Below is a small trained network, with its code and all its weights. Each question gives an input and a class and asks what happens when units are switched off, that is, made to give their printed mean instead of their output.

import numpy as np


def w(rows, s, z=0):
    codes = np.array(rows[::2]) - 128.0
    scale = np.full(codes.shape[1], s)
    scale[-1] = z or s
    return codes * scale


def f(y):
    return y / 2 * (1 + np.tanh(0.7978845608 * (y + 0.044715 * y**3)))


def log_softmax(a):
    a = a - a.max(-1, keepdims=True)
    return a - np.log(np.exp(a).sum(-1, keepdims=True))


def net(x, mask):
    res = np.array(x, float).reshape(1, 7) / 4 @ E
    y = f(res @ A[0][:, :-1].T + A[0][:, -1])
    res = res + np.where(mask, y, B[0][:, -1]) @ B[0][:, :-1]
    return log_softmax(res[-1] @ U[:, :-1].T + U[:, -1])


A, B = {}, {}
E = w([
[105,129,225,124,183,72],'x0',
[125,131,129,123,128,132],'x1',
[125,126,129,124,131,128],'x2',
[155,47,97,77,102,85],'x3',
[172,75,188,144,68,195],'x4',
[157,80,106,121,254,176],'x5',
[126,127,129,128,132,127],'x6',
],0.0084)
A[0] = w([
[131,96,203,103,171,92,151],'n1',
[151,115,188,137,162,66,198],'n2',
[122,158,176,245,164,116,254],'n3',
[133,89,172,141,104,160,59],'n4',
[79,215,140,171,152,182,85],'n5',
[180,177,145,191,105,72,244],'n6',
[78,104,204,171,157,100,153],'n7',
[161,107,143,147,110,119,67],'n8',
[148,99,201,116,107,177,108],'n9',
[100,203,60,120,172,55,84],'n10',
[129,61,134,96,83,58,190],'n11',
[115,171,146,209,134,154,151],'n12',
[235,116,165,198,113,118,34],'n13',
[168,90,128,129,217,152,154],'n14',
[116,155,63,127,177,134,46],'n15',
[120,147,193,114,145,99,67],'n16',
[139,90,160,160,108,162,85],'n17',
[60,105,132,116,126,165,230],'n18',
[181,144,119,99,178,169,109],'n19',
[163,67,182,72,100,165,137],'n20',
[116,158,155,76,77,117,139],'n21',
[58,177,161,145,121,231,107],'n22',
[126,108,169,93,110,190,38],'n23',
[147,123,52,185,129,183,231],'n24',
[80,152,101,128,72,102,83],'n25',
[160,76,190,160,125,170,118],'n26',
[98,157,75,136,178,71,70],'n27',
[101,122,157,201,122,165,101],'n28',
[114,179,140,154,67,101,108],'n29',
[155,181,28,144,132,115,147],'n30',
[109,123,131,85,100,215,88],'n31',
[161,118,160,119,137,166,63],'n32',
[105,79,111,102,126,107,41],'n33',
[114,161,162,119,62,85,122],'n34',
[178,122,129,145,110,168,56],'n35',
[123,92,159,147,103,183,90],'n36',
],0.011,0.0058)
B[0] = w([
[161,146,123,113,45,152,198],'n1',
[197,149,138,80,73,143,208],'n2',
[209,83,89,106,88,133,255],'n3',
[10,194,142,173,186,44,146],'n4',
[81,55,66,116,163,124,194],'n5',
[216,127,111,129,133,122,214],'n6',
[149,155,150,102,81,142,198],'n7',
[43,126,177,144,182,98,123],'n8',
[120,139,105,165,116,69,181],'n9',
[117,97,135,182,135,24,215],'n10',
[142,70,61,104,163,151,213],'n11',
[77,72,93,60,133,112,189],'n12',
[58,168,144,196,154,47,141],'n13',
[178,135,109,231,137,186,231],'n14',
[125,154,184,176,142,104,157],'n15',
[86,152,182,116,66,84,151],'n16',
[91,162,115,170,153,51,152],'n17',
[226,140,102,112,47,160,187],'n18',
[146,153,142,220,120,167,172],'n19',
[110,131,57,135,115,81,196],'n20',
[195,142,62,180,199,166,169],'n21',
[88,53,70,68,150,114,194],'n22',
[88,164,176,168,231,50,137],'n23',
[244,149,147,91,54,125,240],'n24',
[151,151,191,187,105,145,160],'n25',
[164,159,86,160,142,73,189],'n26',
[136,169,120,195,176,40,183],'n27',
[112,120,84,105,159,83,156],'n28',
[195,114,123,200,207,166,181],'n29',
[179,129,187,110,81,35,195],'n30',
[143,106,236,96,122,60,153],'n31',
[71,171,108,204,198,91,135],'n32',
[47,123,90,127,254,92,127],'n33',
[208,150,113,208,225,179,191],'n34',
[130,183,195,110,150,65,140],'n35',
[117,151,133,145,148,45,160],'n36',
],0.007,0.0076)
U = w([
[94,172,160,170,178,2,71],'0',
[151,103,113,136,118,114,254],'1',
[155,145,92,114,141,124,247],'2',
[163,124,123,205,173,174,18],'3',
[150,104,124,121,130,110,244],'4',
[123,47,48,98,153,103,57],'5',
[167,164,170,98,84,98,101],'6',
[60,128,180,58,156,151,47],'7',
],0.012,0.0063)

Each question gives the input, the list of numbers given to net, and the class t.
The units are the neurons (one row each of A and B). Each row of codes is followed by its name. A weight is (code - 128) times the scale printed after its matrix; where a second scale follows, it is the last column's (A, B and U).
mask holds one flag per neuron, in row order. A switched-off neuron (its flag False) gives its mean, the last column of its row in B, instead of its output. The means were averaged over made-up inputs and are rounded, as every weight is.
A unit's drop is (log p(t) with every unit on - log p(t) with that unit switched off) / (log p(t) with every unit on - log p(t) with every unit switched off).
The circuit of an input: a set's keep is (log p(t) with only the set's units on - log p(t) with every unit switched off) / (log p(t) with every unit on - log p(t) with every unit switched off). Starting from the 12 units with the biggest drops (on a tie, the unit counted first), units are removed one at a time, each time the one whose removal leaves the highest keep (on an exact tie, the one counted first), for as long as the keep stays at least 0.8.
units of the circuit, in order: the units of the circuit, biggest drop first
most important unit: the unit with the biggest drop
top k neurons: the k neurons with the biggest drops, biggest first
input [-4,3,-5,-6,-8,-1,3], class 0: most important unit	n10
input [3,3,0,-4,6,-4,2], class 0: units of the circuit, in order	n4; n24
input [6,-4,-3,-5,1,3,-5], class 6: units of the circuit, in order	n7; n2
input [-4,2,-3,-2,-2,-5,-3], class 3: units of the circuit, in order	n29; n34
input [5,-2,-4,5,6,-8,4], class 3: units of the circuit, in order	n34; n21
input [-8,-2,3,6,5,-3,-5], class 6: units of the circuit, in order	n24; n31
input [-1,-2,-5,-6,0,4,-3], class 5: units of the circuit, in order	n5; n22; n12
input [4,-1,-2,2,-6,7,3], class 3: top 2 neurons	n14; n19
input [-8,0,4,-3,-6,3,2], class 6: units of the circuit, in order	n24; n30
input [3,4,-3,7,-7,6,-4], class 0: top 2 neurons	n27; n10
input [-6,-6,-4,-7,5,1,5], class 5: units of the circuit, in order	n22; n12
input [-3,-3,5,8,-2,8,1], class 3: units of the circuit, in order	n14; n19
input [7,6,0,-8,7,-8,-7], class 3: top 3 neurons	n34; n29; n21
input [2,1,4,5,-1,8,4], class 3: units of the circuit, in order	n14
input [2,-3,2,8,6,-6,3], class 5: top 2 neurons	n11; n20
input [-4,5,4,0,-2,8,-7], class 3: top 2 neurons	n14; n19
input [-8,5,6,3,-5,1,7], class 6: top 2 neurons	n30; n24
input [-3,-5,6,2,-4,-8,-6], class 3: top 2 neurons	n34; n29
input [-7,1,4,1,-4,0,3], class 6: top 2 neurons	n30; n24
input [6,2,4,-1,7,-8,-2], class 3: units of the circuit, in order	n34
input [-8,1,4,0,-6,2,3], class 6: top 2 neurons	n24; n30
